Below is a small trained network, with its code and all its weights. Each question gives an input and a class and asks what happens when units are switched off, that is, made to give their printed mean instead of their output.

import numpy as np


def w(rows, s, z=0):
    codes = np.array(rows[::2]) - 128.0
    scale = np.full(codes.shape[1], s)
    scale[-1] = z or s
    return codes * scale


def norm(h):
    return h / np.sqrt((h * h).mean(-1, keepdims=True) + 1e-5)


def f(y):
    return y / 2 * (1 + np.tanh(0.7978845608 * (y + 0.044715 * y**3)))


def log_softmax(a):
    a = a - a.max(-1, keepdims=True)
    return a - np.log(np.exp(a).sum(-1, keepdims=True))


def net(x, mask):
    res = np.array(x, float).reshape(1, 6) / 4 @ E
    u = 0
    for l in range(2):
        y = f(norm(res) @ A[l][:, :-1].T + A[l][:, -1])
        res = res + np.where(mask[u : u + 8], y, B[l][:, -1]) @ B[l][:, :-1]
        u += 8
    return log_softmax(norm(res)[-1] @ U[:, :-1].T + U[:, -1])


A, B = {}, {}
E = w([
[78,138,159,152,163,74,63,184,61],'x0',
[64,85,119,117,57,179,66,142,50],'x1',
[148,89,76,3,102,79,188,106,118],'x2',
[118,111,158,150,55,174,135,177,83],'x3',
[32,173,171,146,138,204,111,216,191],'x4',
[171,72,102,191,250,158,168,129,65],'x5',
],0.0043)
A[0] = w([
[114,36,92,163,206,203,163,114,1,65],'0.n1',
[142,140,96,139,128,224,164,141,137,88],'0.n2',
[143,164,169,139,132,171,48,145,127,134],'0.n3',
[108,100,108,51,74,90,89,174,149,50],'0.n4',
[110,200,73,106,68,151,83,78,205,253],'0.n5',
[232,148,179,154,98,113,122,104,99,179],'0.n6',
[190,119,141,134,80,45,127,90,69,104],'0.n7',
[104,103,162,180,142,172,154,106,73,156],'0.n8',
],0.0052,0.002)
B[0] = w([
[194,26,88,43,79,137,63,160,201,242],'0.n1',
[202,109,93,121,83,141,131,118,176,159],'0.n2',
[101,100,143,114,144,108,147,222,122,177],'0.n3',
[195,220,72,31,102,83,60,63,60,167],'0.n4',
[168,156,181,103,157,177,175,78,175,253],'0.n5',
[78,82,92,122,129,127,172,120,129,205],'0.n6',
[18,42,165,152,82,179,254,65,46,202],'0.n7',
[151,122,129,43,142,82,71,208,142,181],'0.n8',
],0.0054,0.003)
A[1] = w([
[162,89,77,35,126,167,222,70,123,178],'1.n1',
[3,167,170,191,179,165,35,187,147,7],'1.n2',
[89,166,159,163,180,100,73,194,103,127],'1.n3',
[162,61,85,134,245,178,143,152,89,137],'1.n4',
[131,101,99,186,25,86,131,64,53,72],'1.n5',
[132,244,58,79,75,124,147,136,83,83],'1.n6',
[194,115,91,111,223,18,163,67,171,74],'1.n7',
[90,158,110,42,136,95,55,41,149,212],'1.n8',
],0.0059,0.002)
B[1] = w([
[75,156,175,198,155,125,121,152,144,254],'1.n1',
[110,135,218,152,253,110,130,132,89,193],'1.n2',
[178,110,217,145,162,183,110,164,97,166],'1.n3',
[144,89,55,120,135,97,61,192,152,189],'1.n4',
[121,59,175,110,166,142,222,145,75,162],'1.n5',
[118,136,167,57,87,171,107,197,121,151],'1.n6',
[69,183,57,191,148,67,90,36,123,194],'1.n7',
[207,198,109,122,31,125,97,153,29,175],'1.n8',
],0.0063)
U = w([
[175,20,72,103,107,153,26,209,136,169],'0',
[131,208,171,44,35,145,109,169,58,113],'1',
[119,141,226,160,218,151,82,211,123,230],'2',
[114,229,111,144,108,68,132,35,102,4],'3',
[127,179,162,143,112,183,194,119,255,88],'4',
[88,40,146,130,103,116,236,82,57,124],'5',
[114,107,45,201,211,52,113,112,170,131],'6',
],0.01,0.0014)

Each question gives the input, the list of numbers given to net, and the class t.
The units are the neurons (one row each of A and B). Each row of codes is followed by its name. A weight is (code - 128) times the scale printed after its matrix; where a second scale follows, it is the last column's (A, B and U).
mask holds one flag per neuron, layer by layer. A switched-off neuron (its flag False) gives its mean, the last column of its row in B, instead of its output. The means were averaged over made-up inputs and are rounded, as every weight is.
A unit's drop is (log p(t) with every unit on - log p(t) with that unit switched off) / (log p(t) with every unit on - log p(t) with every unit switched off).
The circuit of an input: a set's keep is (log p(t) with only the set's units on - log p(t) with every unit switched off) / (log p(t) with every unit on - log p(t) with every unit switched off). Starting from the 12 units with the biggest drops (on a tie, the unit counted first), units are removed one at a time, each time the one whose removal leaves the highest keep (on an exact tie, the one counted first), for as long as the keep stays at least 0.8.
units of the circuit, in order: the units of the circuit, biggest drop first
top k neurons: the k neurons with the biggest drops, biggest first
drop when u is switched off: that unit's drop, to one decimal
input [6,-7,1,-8,1,-6], class 3: units of the circuit, in order : (1.n7 1.n8)
input [-4,-2,6,-5,7,-6], class 1: top 2 neurons : (1.n8 0.n4)
input [-8,5,5,-1,-4,6], class 0: top 3 neurons : (0.n1 1.n4 1.n2)
input [-6,7,-7,1,-7,-1], class 5: units of the circuit, in order : (1.n5)
input [-6,-7,0,-1,5,4], class 6: units of the circuit, in order : (1.n7 1.n4)
input [1,7,-7,2,-7,-7], class 5: top 2 neurons : (1.n5 0.n7)
input [6,-6,4,0,8,-8], class 1: units of the circuit, in order : (0.n4 1.n8)
input [-6,-5,-2,8,-7,8], class 6: units of the circuit, in order : (1.n7 1.n4)
input [3,-4,2,-1,7,-6], class 1: units of the circuit, in order : (0.n4 1.n8)
input [6,1,-8,7,-7,-8], class 5: units of the circuit, in order : (0.n7 1.n5)
input [-5,-1,7,-1,0,8], class 6: top 2 neurons : (1.n7 1.n1)
input [4,8,-8,8,-8,2], class 0: top 3 neurons : (0.n1 0.n8 1.n1)
input [3,-8,6,4,-8,-4], class 5: top 2 neurons : (0.n7 1.n5)
input [-8,6,4,2,-2,7], class 0: units of the circuit, in order : (0.n1)
input [2,-3,8,-4,6,0], class 1: top 3 neurons : (1.n8 0.n4 1.n6)
input [8,6,1,6,-2,7], class 0: drop when 1.n3 is switched off : 0.0
input [-6,-1,-6,-1,2,5], class 0: drop when 1.n4 is switched off : 0.1
input [-2,0,0,4,-4,-4], class 5: drop when 0.n7 is switched off : 0.6
